Each row has a name. Each piece below is followed by the name of the row it came from, unless a question asks for something else. Each question is about the rows just above it. Places in a row count from 0.

k_291: [  7  -1 -14   4  10   7 -12  -3  26 -13 -20]
k_794: [-54 -45  82  27  54  11  64   9   0  18  45]
k_428: [  7  -1 -14   4  10   7  -2  -2  23  17  23]
k_895: [  7  -1   7   4  10   7 -12  -3  16   9   8]
The entry that follows [82]:  [27]
The entry that follows [27]:  [54]
[16] is at row and place  k_895, 8
[-54 -45  82  27  54  11  64   9   0  18  45] is in which row?  k_794

k_291: [61 59 62 64]
k_38: [51 60 93 96]
k_217: [60 67 68 54]
[68] is at row and place  k_217, 2
asked: [60 93 96]  k_38
Where in the named rows is [96]?  k_38, 3
asked: [60 67]  k_217
asked: [93 96]  k_38
[93] is at row and place  k_38, 2

k_778: [ 11   9   9 -25  25  39 -30  15]
k_38: [ 12  14  25 -47  47  69 -56  20]
k_895: [  2   7  19 -34  26  38 -40   7]
k_927: [-13  16  23 -38  35  51 -45  13]
k_75: [-29  -8  29  -9   3  -5  -8 -26]
k_291: [ 20   3 -34  13 -14 -13  14  16]
k_726: [ 13   4 -30 -14  -4   4 -18  12]
k_794: [  0   3  31   6  18  20 -29   2]
asked: [-13  14]  k_291
Row and place of [-56] in the named rows:  k_38, 6

k_217: [ -6  42 -33  -7 -19  14 -34  18 -31  47  33  13 -57   2  23 -20  33   7
 -12  10 -24 -32   6  23  22 -55]
k_38: [-21  21 -23  -1 -11  24 -40  17 -20  47  26   2 -37  20  14  -6  45  46
 -12   3 -31 -46  16  54  19 -75]
k_895: [-16  53 -22 -51 -13  35 -33  24 -18  29   8  31 -24   1  -6 -17  16  20
  12 -39  -4 -43  25 -14   4 -75]
k_927: [  5  47 -21 -30 -14  12 -13   8 -32  29  24  44 -31  -2  19 -12  -5  -9
 -12 -11 -10 -14  33 -21  -1 -54]
k_371: [  8  48 -26 -41 -19  28 -20  10 -51  28  14  63 -24 -22  11  -8  -8 -16
  12 -16 -13  -4  44 -40 -26 -71]
k_802: [ -5 -12 -11  14  -7  31 -16  34 -31  43   3  30 -11  24  34  29  17  28
  -7   2 -32  -3  18  45   9 -47]
k_778: [ 13 -33 -10   7  -5  23 -48  14 -24  45  -2  -1 -31  30  38  19  18   9
  -4  11  -3  -1 -17  13  34 -34]
What comes right after [-57] in the named rows?  [2]
Where in the named rows is [-23]?  k_38, 2
asked: [  5  47 -21 -30 -14  12 -13   8 -32  29  24  44 -31  -2  19 -12  -5  -9
 -12 -11 -10 -14  33 -21  -1 -54]  k_927
Where in the named rows is [5]?  k_927, 0
The row with [  8  48 -26 -41 -19  28 -20  10 -51  28  14  63 -24 -22  11  -8  -8 -16
  12 -16 -13  -4  44 -40 -26 -71] is  k_371

k_895: [  3   9 -17  23  -5 -76 -24   0  38 -30   1   2 -17  -7 -12  13]
k_38: [-7  1  2 -2  6 -3 -3 -5 -5  4 -6  2 11 -8  6  2]
k_217: [-5 11  2  5 -3 -5 -4  0  0  9  7  0  5  4  2 -2]
k_802: [  6  -1   7  -1   2  75  18  -1 -20  30  -4  -2   9   1  -1  -9]
Which row holds [-4 -2  9]?  k_802
What comes right after [30] in the named rows?  [-4]
asked: [-7  1  2 -2  6 -3 -3]  k_38
asked: [-5 11  2  5 -3 -5 -4  0  0  9  7  0  5  4  2 -2]  k_217
asked: [  3   9 -17  23  -5 -76 -24   0  38 -30   1   2 -17  -7 -12  13]  k_895

k_428: [ 39  -5 -56 -26  42 -75]
k_38: [ 39  -5 -36  18  42 -85]
k_291: [  0  -2  79  18 -50  73]
k_217: [-32  -4  47  32  43  52]
k_927: [ 23  -2 -33  23  42 -75]
k_75: [ 39  -5 -36  18  42 -93]
k_802: [ 47  -5 -44  -4  42 -91]
k_895: [ 42  -5 -48 -12  42 -84]
k_794: [-36  -5  39  34  -3  45]
What comes right after [-3] in the named rows?  [45]
asked: [ 39  -5 -36  18  42 -85]  k_38
Right after [-26] comes  [42]
[52] is at row and place  k_217, 5

k_895: [-8 -7 50 -7 18 -4 21]
k_802: [41 50 -7 -7 -6  0 12]
k_217: [41 50 -7 -7 18  4 -9]
The row with [41 50 -7 -7 -6  0 12] is  k_802
Row and place of [-6] in the named rows:  k_802, 4
asked: [18 -4 21]  k_895
[-4] is at row and place  k_895, 5
Where in the named rows is [0]?  k_802, 5
Where in the named rows is [-9]?  k_217, 6

k_75: [ -7   9 -39 -71 -49]
k_895: [-21  12  -1  -6  -8]
k_726: [ 41 -56  -6   4  10]
k_291: [-6  7 11  8  6]
k_428: [ -6   6 -29 -49 -33]
k_802: [ 19 -25  -7  -2   2]
k_371: [ -7 -57 -33 -58 -40]
k_217: [ -6   7 -31 -55 -37]
k_778: [-46  20   3  -6  -9]
k_38: [-47  22   7  -3  -8]
k_927: [-8 -5 11 47  6]
k_794: [-1  7 22 52 29]
Where in the named rows is [-58]?  k_371, 3
asked: [-1  7 22]  k_794
asked: [22  7]  k_38

k_371: [-28 -22   2   1  56  29  -2  -3  29 -19  21  -7  21   3 -12  22 -40 -22
 -63  38 -76  12 -25   0  11 -35 -11  16  22  -5  21]
k_778: [  8  -5 -16  11  50 -13  24 -20   8 -44  16  -9  13 -19  -4  -5   2 -14
 -31   7   3   1  -7  10  -4 -19  12  41  12   9  25]
k_75: [  5  -1 -11  10  36  -5  23 -16  12 -24   9 -16  20 -20  -4  -4  -3  -9
 -22  13   4   3  -7  10  -9 -18  12  38   7  -2  20]
k_217: [-19 -30   0  -6  56  26  -2  -8  31 -21  25  -7   6   0  -6  22 -36 -21
 -62  38 -76  13 -25   0  11 -37 -13  21  22  -5  19]
k_927: [-28 -22   2   1  56  29  -2  -3  29 -19  21  -7  21   3 -12  20 -43 -18
 -71  27 -64  14 -18  12   8 -24 -12  13  19   4  26]
k_802: [ 38 -78  12  10  43 -15   9  -6   6 -35  -2 -15  -1   3 -11  -6   5  -6
 -15 -15  -3  -7 -11   5  18   3  -8  36  11   9  19]
k_726: [ 23   1  -8   7  39 -14   8 -13   6 -30  -2 -18  -6  -1  -8  -6   5  -6
 -14  -3  -3  -3 -10  -1  14   3  -5  26  10   1  14]
k_895: [ 21  -2 -11   9  48 -13  11  -9   6 -39   2 -16   1   0  -7  -5   0  -7
 -22   0  -5  -5 -11   9  17   0  -4  39  11   9  20]
Where do [ 38 -76  12] appear?  k_371
asked: [ 38 -78  12  10  43 -15   9  -6   6 -35  -2 -15  -1   3 -11  -6   5  -6
 -15 -15  -3  -7 -11   5  18   3  -8  36  11   9  19]  k_802

k_726: [ 41 -31  25 -37  43   4]
k_778: [ 31  50  51 -39  22  18]
k_75: [ 30 -28  33  49  11  10]
k_428: [ 41 -31  25 -37  43  42]
[50] is at row and place  k_778, 1
What comes right after [31] in the named rows?  [50]
Which row holds [43  4]?  k_726
The entry that follows [-39]:  [22]

